Below are the code and all the weights of a small trained network. Each question names an input and a class and asks about switching units off, where a switched-off unit gives its printed mean instead of its output.

import numpy as np


def w(rows, s, z=0):
    codes = np.array(rows[::2]) - 128.0
    scale = np.full(codes.shape[1], s)
    scale[-1] = z or s
    return codes * scale


def norm(h):
    return h / np.sqrt((h * h).mean(-1, keepdims=True) + 1e-5)


def f(y):
    return y / 2 * (1 + np.tanh(0.7978845608 * (y + 0.044715 * y**3)))


def log_softmax(a):
    a = a - a.max(-1, keepdims=True)
    return a - np.log(np.exp(a).sum(-1, keepdims=True))


def net(x, mask):
    res = np.array(x, float).reshape(1, 2) / 4 @ E
    u = 0
    for l in range(4):
        y = f(norm(res) @ A[l][:, :-1].T + A[l][:, -1])
        res = res + np.where(mask[u : u + 3], y, B[l][:, -1]) @ B[l][:, :-1]
        u += 3
    return log_softmax(norm(res)[-1] @ U[:, :-1].T + U[:, -1])


A, B = {}, {}
E = w([
[138,12,26,92,1],'x0',
[180,218,101,224,63],'x1',
],0.0077)
A[0] = w([
[188,255,170,82,138,246],'L0N1',
[221,159,190,24,144,169],'L0N2',
[155,103,129,91,25,194],'L0N3',
],0.0053,0.0012)
B[0] = w([
[128,110,27,68,83,255],'L0N1',
[254,64,113,83,95,161],'L0N2',
[195,91,87,126,208,224],'L0N3',
],0.0065,0.0026)
A[1] = w([
[123,119,221,92,174,255],'L1N1',
[122,98,117,155,1,92],'L1N2',
[115,87,89,76,216,158],'L1N3',
],0.0063,0.00091)
B[1] = w([
[206,103,86,85,97,223],'L1N1',
[127,148,206,156,165,217],'L1N2',
[65,187,84,254,136,252],'L1N3',
],0.0094,0.0028)
A[2] = w([
[92,79,119,104,127,56],'L2N1',
[80,73,128,90,2,53],'L2N2',
[137,91,121,95,146,255],'L2N3',
],0.0085,0.0011)
B[2] = w([
[108,199,174,95,151,198],'L2N1',
[255,110,167,160,223,252],'L2N2',
[56,165,204,104,46,209],'L2N3',
],0.0099,0.0023)
A[3] = w([
[188,203,181,150,224,138],'L3N1',
[134,79,9,123,84,252],'L3N2',
[3,96,232,9,97,144],'L3N3',
],0.0074,0.0025)
B[3] = w([
[137,20,141,116,115,251],'L3N1',
[70,143,149,75,158,210],'L3N2',
[140,202,103,187,9,255],'L3N3',
],0.013,0.0043)
U = w([
[179,14,173,108,209,207],'0',
[110,187,110,172,77,210],'1',
[10,149,98,81,213,2],'2',
],0.011,0.0025)

Each question gives the input, the list of numbers given to net, and the class t.
The units are the neurons (one row each of A and B). Each row of codes is followed by its name. A weight is (code - 128) times the scale printed after its matrix; where a second scale follows, it is the last column's (A, B and U).
mask holds one flag per neuron, layer by layer. A switched-off neuron (its flag False) gives its mean, the last column of its row in B, instead of its output. The means were averaged over made-up inputs and are rounded, as every weight is.
A unit's drop is (log p(t) with every unit on - log p(t) with that unit switched off) / (log p(t) with every unit on - log p(t) with every unit switched off).
The circuit of an input: a set's keep is (log p(t) with only the set's units on - log p(t) with every unit switched off) / (log p(t) with every unit on - log p(t) with every unit switched off). Starting from all 12 units, units are removed one at a time, each time the one whose removal leaves the highest keep (on an exact tie, the one counted first), for as long as the keep stays at least 0.8.
units of the circuit, in order: the units of the circuit, biggest drop first
k most important neurons: the k neurons with the biggest drops, biggest first
k most important neurons of layer l: the k neurons of layer l with the biggest drops, biggest first
drop of u: that unit's drop, to one decimal
input [6,-7], class 1: units of the circuit, in order : L2N3; L3N3
input [-2,-2], class 2: units of the circuit, in order : L1N3; L2N2; L3N3
input [-3,0], class 2: units of the circuit, in order : L0N1; L2N2; L3N3
input [4,1], class 0: units of the circuit, in order : L3N3
input [-1,3], class 2: 2 most important neurons : L2N2; L0N1
input [0,1], class 2: 4 most important neurons : L2N2; L2N3; L0N1; L2N1
input [7,4], class 0: units of the circuit, in order : L2N2; L3N3
input [8,7], class 0: 2 most important neurons of layer 3 : L3N3; L3N2
input [3,2], class 2: units of the circuit, in order : L3N2; L3N3
input [-7,5], class 0: 3 most important neurons : L3N1; L3N3; L1N3
input [-5,4], class 0: 2 most important neurons of layer 3 : L3N1; L3N3
input [4,-5], class 1: 4 most important neurons : L2N3; L2N1; L0N3; L3N3
input [-3,-3], class 2: 2 most important neurons of layer 1 : L1N3; L1N2
input [-7,3], class 0: units of the circuit, in order : L3N1
input [-2,2], class 2: 3 most important neurons : L0N1; L2N2; L3N3
input [-6,5], class 0: 2 most important neurons : L3N1; L3N3
input [0,-1], class 2: 2 most important neurons : L3N2; L1N3
input [0,-4], class 1: 2 most important neurons of layer 0 : L0N3; L0N1
input [4,-7], class 1: 2 most important neurons of layer 2 : L2N3; L2N1
input [-1,-1], class 2: most important neuron : L1N3
input [-7,1], class 0: drop of L3N1 : 0.1
input [-4,-8], class 1: drop of L3N3 : 0.4
input [-4,-7], class 1: drop of L3N3 : 0.3
